Each row has a class, written after it.
278,-432,-32,60,-397,302,99,-13,52,-76,252,-352,110,540,-16,-16,604,-318,-32,205,-59,-524,-594,61,-450,316,-493,-101,-317,255,-578,122,-2,-108,-48,49,-245,259,205,-49,181,46  <79>
-188,-175,-173,362,390,-244,183,-148,-256,17,273,-286,109,20,-155,122,120,-272,-295,-95,-141,63,-148,334,-236,283,-440,113,-310,-211,-155,115,-248,-374,-54,140,-31,159,92,424,2,248  <79>
134,70,-243,122,409,-2,389,-32,-80,-43,286,-372,64,212,315,-148,-25,8,215,32,-360,564,553,219,177,-275,-96,-275,-297,-456,364,58,-277,172,-197,78,-114,306,-341,272,12,-32  <145>
159,-182,-301,309,597,-65,499,52,-201,-60,288,-25,-84,281,49,-24,42,55,244,-107,-316,437,304,249,-75,-90,-378,15,-248,-537,-9,123,-219,20,-136,-19,177,349,-187,426,-141,-83  <169>
142,-517,-107,242,189,-260,254,78,-140,196,296,-142,212,44,-309,66,78,-42,-35,-26,-155,241,-290,143,-219,268,-541,136,-278,-336,-404,27,-205,-344,43,202,16,-42,-181,341,30,87  <79>
-88,-250,-268,314,687,-22,443,128,-266,-28,310,60,54,429,44,34,-76,173,305,-105,-322,573,172,156,-166,-131,-375,34,-335,-467,-43,119,-242,-12,-100,-33,199,334,-94,312,-196,-56  <24>
34,-103,-232,210,801,-38,291,23,-322,146,247,107,62,359,109,95,19,113,-44,-175,-154,472,295,-65,-29,-106,-447,355,25,-324,87,91,-205,-22,-190,12,466,168,316,440,-235,-73  <169>
187,-415,11,314,174,-199,208,-24,-73,72,248,-306,174,126,-229,53,319,-141,-101,22,-118,-20,-346,209,-324,260,-517,214,-179,-179,-364,105,-191,-308,-22,138,-40,69,-106,332,47,103  <169>
-87,-281,-262,322,705,-110,518,94,-145,29,263,34,-67,356,-16,120,-13,321,309,-190,-240,511,159,157,-151,-89,-325,146,-242,-473,-77,182,-224,-76,-35,30,229,179,-61,418,-160,-78  <145>
-48,6,-119,183,636,-190,423,55,-211,122,294,158,-22,319,-71,111,-32,348,176,-103,-154,700,121,44,-21,-98,-287,294,-348,-478,169,137,-99,-58,-81,59,316,-22,81,340,-114,-142  <111>
96,-225,-258,325,664,186,329,6,-295,101,347,108,-115,431,-4,0,3,13,285,-9,-254,371,149,10,-154,-204,-459,43,-146,-431,-142,-35,-293,-145,-122,-22,364,382,-133,179,-212,-119  <111>
169,-262,-26,289,181,-311,273,-101,-203,28,164,-370,117,33,-200,99,222,-180,-97,-44,-143,36,-212,326,-198,301,-434,-38,-264,-357,-112,150,-304,-201,-112,177,18,43,-36,360,93,181  <145>
334,-386,-32,219,195,-426,189,-8,-2,-37,200,-279,162,20,-321,90,67,-3,-58,-89,-13,182,-445,396,-391,577,-333,108,-552,-327,-256,240,-273,-250,-102,13,56,-42,-34,252,15,192  <170>
302,-329,-208,407,498,-117,140,36,-254,-62,243,-307,89,188,-247,164,244,-345,-150,-46,-241,309,-72,147,-351,220,-636,306,58,-289,-343,105,-294,-180,-39,98,-91,264,18,459,-2,89  <116>
379,-220,-113,192,129,-191,330,-186,97,4,269,-513,40,42,-89,-5,171,-298,-170,169,-91,72,-63,257,-313,287,-466,-27,-95,-247,-315,-112,-240,-192,-142,67,-112,150,-107,218,33,91  <169>
-169,-90,-277,306,676,-15,356,-21,-218,10,315,94,105,495,209,156,-48,135,264,-243,-227,401,245,64,-20,-153,-418,167,-234,-430,71,103,-305,-99,-117,-51,394,266,47,330,-201,-52  <58>
-193,-355,-138,334,142,112,411,0,109,29,310,-278,131,135,-69,146,199,-212,-177,-33,-75,-125,-44,273,-250,285,-350,-134,-428,-209,-443,-39,-360,-209,-45,273,-263,-12,73,363,129,206  <24>
181,-297,-47,399,326,-230,273,-173,-246,125,226,-261,249,180,-190,249,238,-262,-93,1,-144,-71,-164,114,-246,306,-566,165,-162,-251,-211,115,-408,-267,-138,107,66,153,18,323,-6,126  <111>
20,-436,-84,320,239,-295,259,79,-128,113,234,-258,55,77,-212,204,132,-124,-157,-128,-99,109,-181,309,-222,337,-369,32,-229,-283,-267,212,-357,-265,-174,142,47,-26,32,429,79,182  <24>
-124,50,-268,288,733,60,657,-78,-305,49,289,121,-205,325,-50,11,-171,257,328,-183,-230,475,211,194,-230,-114,-360,144,-106,-582,107,156,-338,-7,-151,-33,408,143,-108,473,-141,-41  <24>
-2,-170,-242,359,676,-24,462,26,-180,40,306,98,50,524,61,146,-21,134,309,-163,-238,423,168,54,-19,-120,-500,271,-193,-387,107,167,-186,-107,-121,8,290,140,3,415,-208,-113  <169>
-533,-95,36,-242,183,241,418,169,-660,-67,259,667,-199,553,186,-282,63,651,279,-263,-168,311,-269,-200,-320,-246,-336,314,-196,-211,-377,-214,544,-135,89,85,687,-50,113,258,-170,-255  <169>
-115,-99,-269,359,682,3,512,-101,-200,2,228,67,-136,469,31,58,-7,240,233,-141,-191,477,183,140,-209,-127,-471,264,-209,-470,54,174,-173,-42,-65,-4,309,183,-81,384,-153,-115  <170>
326,-295,-271,366,899,-232,346,221,-202,256,240,-87,118,404,-112,16,159,129,51,-19,-223,368,241,381,-103,-99,-549,93,-286,-361,-182,112,-4,4,-102,212,172,451,-209,322,-312,-125  <111>
199,-122,-115,254,-37,-94,356,-191,-104,209,115,-376,52,-166,-116,3,181,-272,-66,229,-219,-51,26,163,-110,331,-281,-80,-186,-202,-29,-49,-452,-183,-234,101,-148,-83,-284,239,280,216  <169>
198,-299,-146,352,424,-202,362,-259,-208,114,228,-334,129,227,-234,183,168,-316,-60,-87,-78,-45,-271,337,-397,442,-591,229,-157,-246,-141,134,-402,-218,-35,175,-38,58,7,444,-13,146  <111>
38,-224,-19,397,114,-229,411,-125,-48,92,250,-230,29,111,-202,168,239,-293,-44,-149,-247,9,-152,252,-205,226,-559,79,-269,-454,-158,11,-374,-190,-48,153,49,-100,-65,425,114,130  <116>
50,-134,-387,369,640,51,489,75,-255,68,292,71,-23,470,-50,147,-143,198,297,-178,-153,427,162,141,-141,-117,-531,300,-87,-501,-103,197,-294,-142,-109,10,374,196,-79,435,-194,-78  <58>
215,-431,-5,367,433,-454,320,-19,-26,14,146,-349,373,427,-99,142,156,-149,-151,-120,-247,385,-87,248,-20,45,-763,0,-225,-498,7,163,-360,-161,-46,295,149,65,75,340,39,86  <79>
-110,-198,-182,339,24,-10,216,-259,-163,0,236,-556,117,-67,-225,52,143,-122,-59,-6,-55,-262,-165,190,-299,349,-248,41,-200,-91,-294,111,-362,-302,-77,-40,-31,179,-232,320,124,305  <170>
182,-451,-23,336,276,-237,279,-41,-123,136,231,-305,120,114,-262,172,283,-132,-91,33,-108,27,-252,152,-287,261,-516,71,-223,-239,-489,58,-253,-326,-51,228,-98,62,-34,273,16,75  <79>
-6,-18,-108,173,737,-11,476,37,-417,106,287,87,-182,162,-86,-121,-66,250,122,-116,-229,595,393,-84,54,-187,-111,-6,-359,-520,305,56,-118,-39,-243,-46,89,220,-98,328,-178,-79  <101>
245,-116,-15,275,26,-295,162,-200,-244,150,186,-572,4,69,-191,31,244,-426,-359,95,-130,-133,-231,171,-202,296,-370,-139,-317,-241,-141,64,-440,-266,-237,99,94,78,191,147,12,230  <116>
-61,-223,-216,311,811,2,370,127,-213,-46,374,106,77,506,30,81,22,125,214,-218,-232,433,244,70,-121,-58,-360,200,-332,-359,22,159,-135,-11,-89,-65,182,365,14,415,-275,-84  <170>
156,-140,-89,177,97,-214,196,-188,-228,68,174,-376,182,-138,-182,9,165,-152,-286,195,-105,-26,-83,131,-235,219,-223,-51,-250,-191,-303,-105,-325,-210,-223,-9,52,313,101,165,156,238  <169>
-17,-251,-351,307,817,18,346,92,-286,-27,301,-78,-33,435,90,54,-103,124,257,-176,-162,414,252,111,-20,15,-233,-18,-228,-413,209,221,-251,-140,-196,-181,270,303,-39,396,-280,-51  <24>
-59,-197,-318,370,783,-11,479,1,-126,13,259,118,-186,516,39,22,66,70,247,-133,-314,397,156,168,-192,-93,-507,172,-283,-389,-96,211,-220,-121,-24,81,188,144,-50,386,-186,-74  <79>
78,-181,-115,115,709,-28,515,-97,55,10,266,-35,-255,135,109,-296,16,108,156,-99,-358,573,305,46,-61,-140,-223,-91,-405,-490,109,-151,-256,96,-10,10,221,75,-222,230,-167,-121  <170>
-24,-94,-72,319,238,-322,251,-78,-360,0,275,-229,433,25,-239,100,202,-198,-303,1,-133,151,-85,277,-216,333,-512,188,-418,-359,-120,190,-276,-247,-52,61,-134,232,16,395,58,247  <101>
-173,-358,-16,266,123,-139,289,-311,-302,233,292,-261,142,-26,-135,100,52,-221,-124,-66,-279,-89,-267,49,-249,90,-492,-53,-304,-277,-275,-29,-328,-314,-87,195,-46,-2,-124,339,61,198  <169>
133,-334,-84,363,259,-204,241,21,-141,133,274,-246,217,137,-354,262,195,-171,-139,-43,-93,23,-258,192,-306,330,-457,198,-161,-273,-421,158,-363,-309,-87,77,16,22,67,359,71,173  <101>
115,-390,-174,301,302,-244,213,-89,-179,102,300,-307,152,172,-162,117,144,-121,8,-41,-147,18,-236,190,-321,93,-548,126,-154,-231,-430,195,-391,-271,-73,46,89,366,-61,346,15,121  <58>
61,-180,-75,166,98,105,217,25,-162,30,226,-215,101,225,-36,-149,299,-125,-71,5,-168,-151,-65,265,-276,141,-497,-76,-326,-149,-360,-79,16,-101,-28,217,-51,173,-156,239,18,137  <79>
-46,-206,-317,239,644,-67,335,86,-267,73,332,168,50,394,75,76,13,215,249,-193,-324,493,168,135,-73,-140,-395,193,-354,-413,-42,327,-83,-6,-141,17,164,196,-148,425,-129,-89  <169>
-27,-155,-215,246,555,-159,395,306,-134,75,158,94,118,318,-70,-133,20,340,138,-205,-157,496,134,237,-5,-122,-276,159,-373,-588,61,182,-122,-5,-78,82,346,31,-94,365,-34,-51  <101>
-163,-170,-197,296,725,44,436,28,-120,-39,318,31,20,481,65,75,-28,238,193,-221,-204,477,204,142,-104,-154,-333,110,-370,-423,96,122,-156,11,-55,64,184,224,68,346,-188,-35  <145>
106,-350,-56,311,208,-258,331,-102,-117,125,254,-280,84,187,-192,101,201,-168,4,-65,-166,-6,-326,281,-291,223,-520,-15,-240,-313,-336,89,-317,-304,-26,207,35,75,-60,339,66,96  <101>
125,-290,-94,295,288,-173,287,20,-183,1,243,-311,158,142,-161,-72,219,-267,-170,-25,-339,76,-189,204,-357,206,-637,26,-331,-299,-366,38,-379,-184,3,141,-26,277,-85,305,16,172  <116>
-21,-485,-155,434,403,-176,268,-62,95,-6,404,-296,-90,120,-207,324,243,-199,55,-156,-65,-8,-261,335,-261,364,-348,148,-212,-119,-369,253,-260,-370,-35,183,-217,64,-108,463,42,79  <145>
-17,-130,-244,208,619,-22,500,59,-199,2,274,-55,-94,264,11,32,-72,291,198,-193,-224,513,233,256,-68,-83,-98,0,-359,-473,74,137,-226,-5,-129,-20,200,200,-47,359,-100,-41  <79>
111,-358,-220,175,398,-199,246,241,1,-43,284,-142,-48,78,-53,-118,170,-169,-119,-90,-202,203,5,328,-239,417,-380,38,-435,-162,-231,148,-233,-96,-54,175,-166,213,-96,396,61,123  <79>
91,-208,-26,256,118,-239,360,-72,-48,82,196,-272,97,-71,-212,97,214,-46,-115,-5,-139,42,-201,177,-270,387,-321,13,-329,-366,-178,71,-262,-171,-93,187,-45,-66,-110,342,174,107  <111>
-263,-12,-192,92,422,244,199,-29,227,-90,274,77,-231,130,73,254,69,-335,-208,-208,-58,18,-469,612,-394,115,-635,33,-571,16,-308,-26,47,-186,-140,257,-214,-75,536,351,235,72  <170>
-99,-358,-140,301,835,-176,413,-7,-327,180,183,27,111,494,-49,-9,-106,285,203,-167,-310,641,6,96,-72,-225,-450,51,-430,-551,287,166,-243,-134,-23,-7,349,141,-32,325,-223,-57  <170>
-109,-106,-257,407,513,-111,508,-59,-138,-44,290,53,50,493,73,298,133,298,387,-116,-136,296,177,-74,-119,-4,-310,297,-82,-332,-160,186,-169,-129,-124,1,266,232,82,413,-147,-154  <24>
47,-441,-116,328,316,-207,216,-108,-41,16,292,-374,-2,24,-225,70,254,-150,-104,21,-124,19,-326,261,-415,283,-395,19,-228,-154,-528,109,-273,-317,20,185,-95,225,-40,309,54,135  <79>
-127,-29,-293,242,477,74,544,-59,-75,14,253,118,-175,431,102,20,-3,185,178,-23,-151,513,219,64,-107,-198,-438,221,-54,-425,-45,13,-160,-6,-97,64,376,52,27,310,-27,-161  <24>
201,-166,-204,183,158,-218,479,-90,18,177,347,-190,122,241,-101,208,56,-159,6,17,-186,251,-169,185,-296,256,-554,81,-222,-390,-310,14,-430,-131,-52,240,-27,50,76,373,169,4  <116>
5,-452,-180,463,215,-50,236,18,92,155,175,-653,20,73,-144,-15,120,-243,-52,124,-166,-117,-317,296,-423,74,-552,-33,81,-35,-469,29,-256,-313,-169,137,-17,99,-307,162,-41,154  <24>
74,-254,-40,364,400,-237,283,12,-192,-26,228,-259,296,98,-199,50,117,-110,-73,-115,-116,46,-207,371,-308,334,-457,125,-289,-306,-150,191,-374,-212,-64,74,94,190,-45,392,-3,218  <101>
-117,-308,-229,451,247,-23,198,-211,-127,28,267,-365,80,173,-125,288,154,-210,-46,-24,-60,-216,-290,248,-367,378,-375,88,-293,-29,-354,137,-448,-394,-67,-20,41,223,149,304,41,250  <116>
218,-351,-98,422,242,-188,257,-112,-67,126,255,-488,-46,89,-319,163,236,-165,-75,67,-48,-101,-383,222,-359,400,-348,189,-135,-123,-320,136,-299,-393,-113,41,0,56,-78,245,-41,100  <169>
-91,-362,-241,280,352,-206,192,-35,4,135,316,-238,34,-18,-121,213,124,-194,-263,-140,-108,171,58,289,-192,381,-332,71,-216,-210,-231,115,-266,-191,-100,144,-120,-26,12,525,97,209  <24>
252,-226,-138,258,336,-95,108,41,-131,137,397,-127,11,308,-174,76,91,-338,-182,-101,-79,137,-187,20,-285,257,-689,301,17,-370,-143,160,-342,-251,-101,142,193,104,42,421,-25,5  <111>
-160,-156,-234,296,776,20,436,-53,-208,-16,317,55,36,469,42,61,-26,160,176,-207,-259,460,220,164,-128,-95,-328,97,-423,-463,102,138,-164,-13,-30,8,189,174,-40,367,-217,-23  <111>
-228,-213,-361,226,504,240,623,-89,-340,72,371,149,316,540,35,66,-148,384,443,102,-243,394,95,33,-286,-359,-241,29,-229,-406,-329,56,-262,-14,22,-153,310,444,-39,214,-122,-76  <101>
600,167,-343,-16,78,-190,251,45,-105,-282,250,-203,241,17,31,-83,218,67,-114,195,-708,579,511,160,-334,-292,-182,-8,-317,-361,-775,-151,-88,178,-106,-238,-70,885,32,230,59,137  <79>
1,-296,-184,338,751,-5,435,-33,-246,-91,265,189,-82,426,-30,-16,86,348,413,-150,-190,464,73,24,-220,-67,-321,342,-225,-391,-11,241,-181,5,-33,-57,321,290,-110,369,-150,-127  <169>
225,-313,-131,374,232,-271,163,-85,-178,130,334,-161,218,129,-158,333,184,-400,-50,-44,-126,87,-300,212,-190,373,-581,218,-338,-260,-279,140,-430,-347,-90,266,-131,62,166,403,70,87  <79>
-57,-217,-122,265,234,-226,383,-182,42,54,320,-299,-38,56,-147,116,143,-158,-89,-64,-154,142,-216,284,-280,248,-400,14,-303,-287,-256,59,-303,-261,-14,204,-83,4,-27,389,143,113  <116>
-63,-112,23,389,486,-54,426,-376,71,-359,191,359,-339,576,-170,145,384,574,680,-139,-45,316,142,-48,-421,96,-74,599,52,-255,-170,236,67,303,145,-75,390,108,-260,221,19,-136  <145>
45,-379,-63,299,114,-144,92,-22,-370,130,210,-262,45,38,-260,22,120,-189,-234,-145,-90,-46,-225,160,-177,217,-382,151,-146,-215,-59,218,-223,-267,-119,98,157,67,-65,427,18,192  <111>
256,-513,-196,274,251,-280,245,241,25,199,277,-186,112,-9,-334,188,268,-88,-70,-22,-102,-38,-374,168,-353,443,-505,164,-190,-288,-792,109,-193,-390,-74,223,-59,-45,-231,323,75,-19  <111>
27,-348,-317,418,889,-59,340,9,-63,80,287,-48,167,527,-7,122,103,155,183,-81,-160,538,280,-39,-39,-40,-426,341,-288,-355,15,200,-218,-8,30,61,49,165,-21,316,-238,-118  <79>
180,-314,-4,227,293,-294,212,-40,-96,81,313,-269,11,66,-275,43,70,122,-85,-33,-81,308,-289,216,-359,207,-447,129,-217,-322,-339,99,-214,-300,-20,139,159,186,-82,274,5,83  <79>
-49,159,-439,315,680,88,461,-175,-110,184,214,-103,-149,312,-84,114,-84,278,342,-71,-51,224,72,48,-232,-107,-305,373,-31,-390,-149,6,-280,-154,-147,-118,435,120,-47,245,-117,-129  <170>
-270,101,-328,243,846,46,577,-26,-279,25,210,95,-53,332,141,8,-141,194,269,-189,-309,460,250,234,-63,-190,-364,144,-303,-401,168,119,-275,-97,-86,-54,256,110,-18,419,-124,-24  <101>
-50,-105,-285,394,639,-125,541,-39,-163,32,268,23,-29,444,6,215,-59,210,329,-154,-184,466,173,168,-107,-89,-363,111,-203,-539,64,213,-282,-43,-194,38,284,191,30,423,-112,-92  <24>
54,-185,-219,270,821,-65,490,-17,-107,-31,304,106,27,375,-23,33,-135,293,360,-169,-113,560,204,159,-95,22,-245,128,-221,-496,88,178,-293,-52,-113,-54,338,129,-166,319,-151,-61  <101>
45,-79,-156,257,642,-44,399,118,-160,23,272,73,50,368,58,3,43,232,157,-109,-216,569,265,116,-26,-54,-300,102,-340,-505,173,185,-96,52,-113,111,174,84,-70,341,-143,-107  <79>
53,-301,-157,366,316,-248,242,-140,83,110,272,-274,53,163,-124,192,177,-321,-18,43,-197,-103,-321,322,-269,209,-481,-61,-297,-216,-433,53,-395,-372,-125,179,33,51,28,261,105,146  <169>
129,-221,-258,314,814,-201,319,282,-451,180,308,78,-15,376,-89,33,19,52,193,-198,-421,558,-38,407,-64,-150,-523,117,-443,-552,-14,256,-197,-138,-38,95,326,236,-173,395,-268,-135  <111>
